Here is a tiny trained network, its code and every weight. The questions are about switching its units off for an input and a class, where a switched-off unit gives its printed mean instead of its output.

import numpy as np


def w(rows, s, z=0):
    codes = np.array(rows[::2]) - 128.0
    scale = np.full(codes.shape[1], s)
    scale[-1] = z or s
    return codes * scale


def f(y):
    return np.maximum(y, 0)


def log_softmax(a):
    a = a - a.max(-1, keepdims=True)
    return a - np.log(np.exp(a).sum(-1, keepdims=True))


def net(x, mask):
    res = np.array(x, float).reshape(1, 5) / 4 @ E
    y = f(res @ A[0][:, :-1].T + A[0][:, -1])
    res = res + np.where(mask, y, B[0][:, -1]) @ B[0][:, :-1]
    return log_softmax(res[-1] @ U[:, :-1].T + U[:, -1])


A, B = {}, {}
E = w([
[141,1,70,101,221],'x0',
[107,148,2,201,106],'x1',
[20,181,140,126,205],'x2',
[127,127,127,130,131],'x3',
[65,25,179,213,66],'x4',
],0.009)
A[0] = w([
[154,126,82,157,102,141],'neuron 1',
[95,72,157,113,70,126],'neuron 2',
[119,59,99,101,191,90],'neuron 3',
[90,134,3,164,123,108],'neuron 4',
[139,220,167,127,79,162],'neuron 5',
[15,122,153,141,179,162],'neuron 6',
[119,171,60,181,103,104],'neuron 7',
[205,114,136,141,102,246],'neuron 8',
[76,145,120,121,162,196],'neuron 9',
[83,42,160,176,108,94],'neuron 10',
[152,198,141,163,103,73],'neuron 11',
[140,88,90,88,222,106],'neuron 12',
[131,143,80,167,113,93],'neuron 13',
[164,108,217,68,122,117],'neuron 14',
[133,60,146,197,91,92],'neuron 15',
[48,183,118,131,188,108],'neuron 16',
[253,83,101,123,27,123],'neuron 17',
[167,161,101,56,148,105],'neuron 18',
[68,71,147,136,81,96],'neuron 19',
[221,194,83,88,178,122],'neuron 20',
[161,103,125,162,193,242],'neuron 21',
[159,164,77,51,136,97],'neuron 22',
[94,105,67,124,84,110],'neuron 23',
[167,32,78,120,190,99],'neuron 24',
[109,98,210,70,164,174],'neuron 25',
[119,130,27,205,95,105],'neuron 26',
],0.011)
B[0] = w([
[142,148,86,115,137,182],'neuron 1',
[99,160,142,156,172,187],'neuron 2',
[163,197,213,110,50,189],'neuron 3',
[221,222,149,97,171,220],'neuron 4',
[102,165,123,159,21,252],'neuron 5',
[74,87,103,41,140,242],'neuron 6',
[165,187,144,101,138,197],'neuron 7',
[51,79,18,87,143,249],'neuron 8',
[97,68,56,94,110,219],'neuron 9',
[68,164,177,153,161,204],'neuron 10',
[113,123,179,100,72,172],'neuron 11',
[95,163,166,140,32,201],'neuron 12',
[140,158,158,95,154,163],'neuron 13',
[226,255,90,79,186,192],'neuron 14',
[83,120,143,160,167,194],'neuron 15',
[92,36,139,49,137,208],'neuron 16',
[47,77,150,22,151,240],'neuron 17',
[87,105,172,205,190,175],'neuron 18',
[113,142,177,220,175,184],'neuron 19',
[24,97,189,211,185,209],'neuron 20',
[99,173,36,188,59,235],'neuron 21',
[78,117,169,185,177,176],'neuron 22',
[141,173,132,127,139,169],'neuron 23',
[129,158,187,108,40,218],'neuron 24',
[193,221,68,125,159,221],'neuron 25',
[171,176,147,103,172,222],'neuron 26',
],0.0082,0.011)
U = w([
[91,123,185,221,205,120],'0',
[135,154,187,128,11,101],'1',
[207,185,122,86,209,98],'2',
[112,133,58,145,126,251],'3',
[95,72,115,39,159,64],'4',
[167,87,14,181,110,183],'5',
[191,56,151,177,116,97],'6',
[207,70,185,138,134,105],'7',
],0.012)

Each question gives the input, the list of numbers given to net, and the class t.
The units are the neurons (one row each of A and B). Each row of codes is followed by its name. A weight is (code - 128) times the scale printed after its matrix; where a second scale follows, it is the last column's (A, B and U).
mask holds one flag per neuron, in row order. A switched-off neuron (its flag False) gives its mean, the last column of its row in B, instead of its output. The means were averaged over made-up inputs and are rounded, as every weight is.
A unit's drop is (log p(t) with every unit on - log p(t) with that unit switched off) / (log p(t) with every unit on - log p(t) with every unit switched off).
The circuit of an input: a set's keep is (log p(t) with only the set's units on - log p(t) with every unit switched off) / (log p(t) with every unit on - log p(t) with every unit switched off). Starting from the 12 units with the biggest drops (on a tie, the unit counted first), units are removed one at a time, each time the one whose removal leaves the highest keep (on an exact tie, the one counted first), for as long as the keep stays at least 0.8.
circuit, biggest first: the units of the circuit, biggest drop first
top k neurons: the k neurons with the biggest drops, biggest first
drop when u is switched off: that unit's drop, to one decimal
input [6,-7,-6,-7,7], class 0: top 4 neurons => (neuron 10; neuron 19; neuron 15; neuron 2)
input [5,5,-7,5,3], class 4: top 3 neurons => (neuron 17; neuron 8; neuron 5)
input [3,2,7,2,3], class 4: circuit, biggest first => (neuron 6)
input [6,-5,2,5,-2], class 1: circuit, biggest first => (neuron 12; neuron 3)
input [-8,6,6,-7,-7], class 1: top 3 neurons => (neuron 5; neuron 11; neuron 8)
input [7,2,-5,5,5], class 1: top 2 neurons => (neuron 24; neuron 3)
input [2,-4,-8,-1,5], class 4: top 3 neurons => (neuron 17; neuron 8; neuron 5)
input [7,3,4,-1,4], class 1: circuit, biggest first => (neuron 3; neuron 24)
input [-7,7,8,5,-5], class 4: top 2 neurons => (neuron 16; neuron 9)
input [-6,8,-4,-2,1], class 2: circuit, biggest first => (neuron 26; neuron 4)
input [-6,-5,2,-6,-7], class 0: top 2 neurons => (neuron 20; neuron 18)
input [7,0,-2,0,-3], class 1: circuit, biggest first => (neuron 24; neuron 12)
input [8,-8,-3,3,7], class 1: top 2 neurons => (neuron 24; neuron 3)
input [7,3,-4,5,3], class 1: circuit, biggest first => (neuron 24)
input [5,1,2,2,6], class 0: top 4 neurons => (neuron 10; neuron 19; neuron 5; neuron 15)
input [-3,5,7,-3,3], class 4: circuit, biggest first => (neuron 16; neuron 6)
input [-7,1,7,1,-8], class 0: top 3 neurons => (neuron 20; neuron 18; neuron 22)
input [-4,6,0,3,-5], class 2: top 3 neurons => (neuron 4; neuron 7; neuron 26)
input [-1,-6,-4,8,-5], class 3: circuit, biggest first => (neuron 8; neuron 26)
input [8,-1,-4,7,-3], class 1: circuit, biggest first => (neuron 24)
input [-5,7,2,-4,-5], class 2: top 2 neurons => (neuron 4; neuron 7)
input [3,8,-3,7,4], class 2: circuit, biggest first => (neuron 4; neuron 26)
input [-2,-7,-3,7,1], class 2: drop when neuron 14 is switched off => 0.5
